Below is a small trained network, with its code and all its weights. Each question gives an input and a class and asks what happens when units are switched off, that is, made to give their printed mean instead of their output.

import numpy as np


def w(rows, s, z=0):
    codes = np.array(rows[::2]) - 128.0
    scale = np.full(codes.shape[1], s)
    scale[-1] = z or s
    return codes * scale


def f(y):
    return y / 2 * (1 + np.tanh(0.7978845608 * (y + 0.044715 * y**3)))


def log_softmax(a):
    a = a - a.max(-1, keepdims=True)
    return a - np.log(np.exp(a).sum(-1, keepdims=True))


def net(x, mask):
    res = np.array(x, float).reshape(1, 7) / 4 @ E
    y = f(res @ A[0][:, :-1].T + A[0][:, -1])
    res = res + np.where(mask, y, B[0][:, -1]) @ B[0][:, :-1]
    return log_softmax(res[-1] @ U[:, :-1].T + U[:, -1])


A, B = {}, {}
E = w([
[173,141,222,120,192,246],'x0',
[6,85,149,2,194,158],'x1',
[178,216,172,39,157,79],'x2',
[130,127,130,127,127,129],'x3',
[184,44,124,56,50,126],'x4',
[128,125,128,128,129,129],'x5',
[116,187,64,79,61,223],'x6',
],0.005)
A[0] = w([
[38,122,173,77,133,125,62],'neuron 1',
[9,100,192,84,118,140,78],'neuron 2',
[176,160,157,207,73,128,72],'neuron 3',
[146,118,220,135,167,207,120],'neuron 4',
[115,146,139,156,170,161,3],'neuron 5',
[119,142,139,172,191,92,51],'neuron 6',
[136,199,173,80,118,79,64],'neuron 7',
[77,109,135,106,136,153,22],'neuron 8',
[165,120,105,141,147,149,113],'neuron 9',
[87,151,129,111,108,177,236],'neuron 10',
[39,222,144,172,124,150,93],'neuron 11',
[107,147,105,130,62,196,162],'neuron 12',
[92,79,89,185,134,172,54],'neuron 13',
[139,51,178,143,174,46,96],'neuron 14',
[218,154,98,192,124,137,82],'neuron 15',
[158,78,151,81,82,101,219],'neuron 16',
[188,98,132,119,210,206,110],'neuron 17',
[21,153,62,109,89,10,143],'neuron 18',
[148,63,205,149,171,49,79],'neuron 19',
[126,201,135,96,153,94,144],'neuron 20',
[125,63,191,159,171,68,163],'neuron 21',
[187,221,145,35,187,98,78],'neuron 22',
[82,99,98,95,182,93,49],'neuron 23',
[52,201,114,173,169,129,85],'neuron 24',
[66,32,117,231,116,213,108],'neuron 25',
[46,209,103,212,198,128,110],'neuron 26',
[161,125,197,118,160,216,112],'neuron 27',
[201,1,136,64,72,146,83],'neuron 28',
[169,156,129,177,83,134,22],'neuron 29',
[79,109,125,69,156,144,26],'neuron 30',
[85,86,128,139,131,157,38],'neuron 31',
[187,149,151,183,86,133,56],'neuron 32',
[185,155,125,70,154,94,62],'neuron 33',
[72,170,132,154,160,128,142],'neuron 34',
[102,222,77,80,48,198,123],'neuron 35',
[192,137,132,202,99,136,71],'neuron 36',
[62,75,109,78,208,143,155],'neuron 37',
[104,64,101,178,122,178,75],'neuron 38',
],0.0076,0.0048)
B[0] = w([
[149,84,81,75,121,73,161],'neuron 1',
[186,119,61,77,135,74,186],'neuron 2',
[177,111,66,74,131,81,167],'neuron 3',
[121,192,73,168,38,166,200],'neuron 4',
[47,107,116,70,80,175,98],'neuron 5',
[108,65,125,110,129,182,123],'neuron 6',
[60,151,160,74,154,127,142],'neuron 7',
[72,114,82,57,122,111,109],'neuron 8',
[132,131,112,120,127,127,126],'neuron 9',
[189,114,116,210,163,73,251],'neuron 10',
[112,36,157,138,104,134,157],'neuron 11',
[135,122,144,147,205,149,199],'neuron 12',
[59,167,161,80,135,133,132],'neuron 13',
[73,96,84,167,172,168,175],'neuron 14',
[198,123,73,58,157,108,174],'neuron 15',
[183,117,228,160,138,138,236],'neuron 16',
[119,167,82,147,67,157,173],'neuron 17',
[119,253,66,172,20,188,254],'neuron 18',
[46,83,72,147,178,152,170],'neuron 19',
[122,143,176,141,143,105,180],'neuron 20',
[143,122,97,179,189,149,206],'neuron 21',
[76,192,202,111,178,85,205],'neuron 22',
[130,122,68,87,123,144,132],'neuron 23',
[132,61,164,95,94,154,154],'neuron 24',
[65,241,231,127,185,65,219],'neuron 25',
[172,37,217,117,85,152,196],'neuron 26',
[109,172,64,175,41,147,194],'neuron 27',
[122,39,203,89,75,196,198],'neuron 28',
[115,93,68,34,122,129,122],'neuron 29',
[97,68,51,71,97,89,134],'neuron 30',
[79,150,110,58,134,128,108],'neuron 31',
[137,121,61,66,128,101,144],'neuron 32',
[58,151,149,82,133,140,129],'neuron 33',
[164,98,162,121,120,125,161],'neuron 34',
[31,57,65,178,217,178,230],'neuron 35',
[154,118,77,87,129,68,163],'neuron 36',
[243,136,101,107,157,83,231],'neuron 37',
[63,166,156,103,139,109,143],'neuron 38',
],0.018,0.0038)
U = w([
[179,117,53,37,118,44,85],'0',
[162,146,143,169,130,126,254],'1',
[167,147,140,168,127,133,236],'2',
[64,87,75,171,192,187,59],'3',
[110,202,96,137,2,174,42],'4',
[52,200,215,74,133,66,93],'5',
[155,38,214,89,43,175,76],'6',
],0.007,0.0074)

Each question gives the input, the list of numbers given to net, and the class t.
The units are the neurons (one row each of A and B). Each row of codes is followed by its name. A weight is (code - 128) times the scale printed after its matrix; where a second scale follows, it is the last column's (A, B and U).
mask holds one flag per neuron, in row order. A switched-off neuron (its flag False) gives its mean, the last column of its row in B, instead of its output. The means were averaged over made-up inputs and are rounded, as every weight is.
A unit's drop is (log p(t) with every unit on - log p(t) with that unit switched off) / (log p(t) with every unit on - log p(t) with every unit switched off).
The circuit of an input: a set's keep is (log p(t) with only the set's units on - log p(t) with every unit switched off) / (log p(t) with every unit on - log p(t) with every unit switched off). Starting from the 12 units with the biggest drops (on a tie, the unit counted first), units are removed one at a time, each time the one whose removal leaves the highest keep (on an exact tie, the one counted first), for as long as the keep stays at least 0.8.
units of the circuit, in order: the units of the circuit, biggest drop first
most important unit: the unit with the biggest drop
top k neurons: the k neurons with the biggest drops, biggest first
drop when u is switched off: that unit's drop, to one decimal
input [5,-2,3,-2,0,1,-7], class 3: most important unit -> neuron 19
input [5,6,-2,-3,-3,0,5], class 0: units of the circuit, in order -> neuron 2; neuron 37
input [-6,8,1,8,3,-6,-7], class 0: top 2 neurons -> neuron 37; neuron 2
input [-5,6,1,-4,-6,-3,4], class 0: top 2 neurons -> neuron 2; neuron 37
input [8,4,3,-1,4,-5,7], class 4: top 4 neurons -> neuron 27; neuron 4; neuron 17; neuron 21
input [5,2,-3,3,1,-4,-1], class 4: top 3 neurons -> neuron 4; neuron 27; neuron 17
input [1,1,-3,2,-6,-3,-4], class 6: top 2 neurons -> neuron 26; neuron 24
input [8,3,-8,3,6,-2,5], class 4: top 2 neurons -> neuron 27; neuron 4
input [2,0,-6,-6,7,-5,3], class 6: top 3 neurons -> neuron 28; neuron 22; neuron 18
input [-7,-4,4,3,8,-4,-5], class 6: top 2 neurons -> neuron 28; neuron 16
input [-2,4,7,2,2,1,-3], class 5: top 2 neurons -> neuron 22; neuron 7
input [2,2,6,3,2,3,-8], class 3: top 3 neurons -> neuron 19; neuron 14; neuron 21
input [8,8,-2,-2,1,6,-5], class 0: units of the circuit, in order -> neuron 37; neuron 2
input [0,-1,0,-3,6,4,6], class 3: most important unit -> neuron 35
input [-2,0,7,-6,1,1,6], class 5: units of the circuit, in order -> neuron 22; neuron 7
input [7,3,8,1,-8,1,-5], class 5: top 4 neurons -> neuron 22; neuron 7; neuron 18; neuron 20
input [-8,7,-8,-3,8,-1,0], class 4: drop when neuron 18 is switched off -> 2.8
input [2,7,1,0,-6,-6,1], class 0: drop when neuron 2 is switched off -> 0.2
input [5,-1,-8,6,-4,2,-6], class 5: drop when neuron 25 is switched off -> 1.2
input [6,-1,-6,1,-8,4,-2], class 6: units of the circuit, in order -> neuron 26
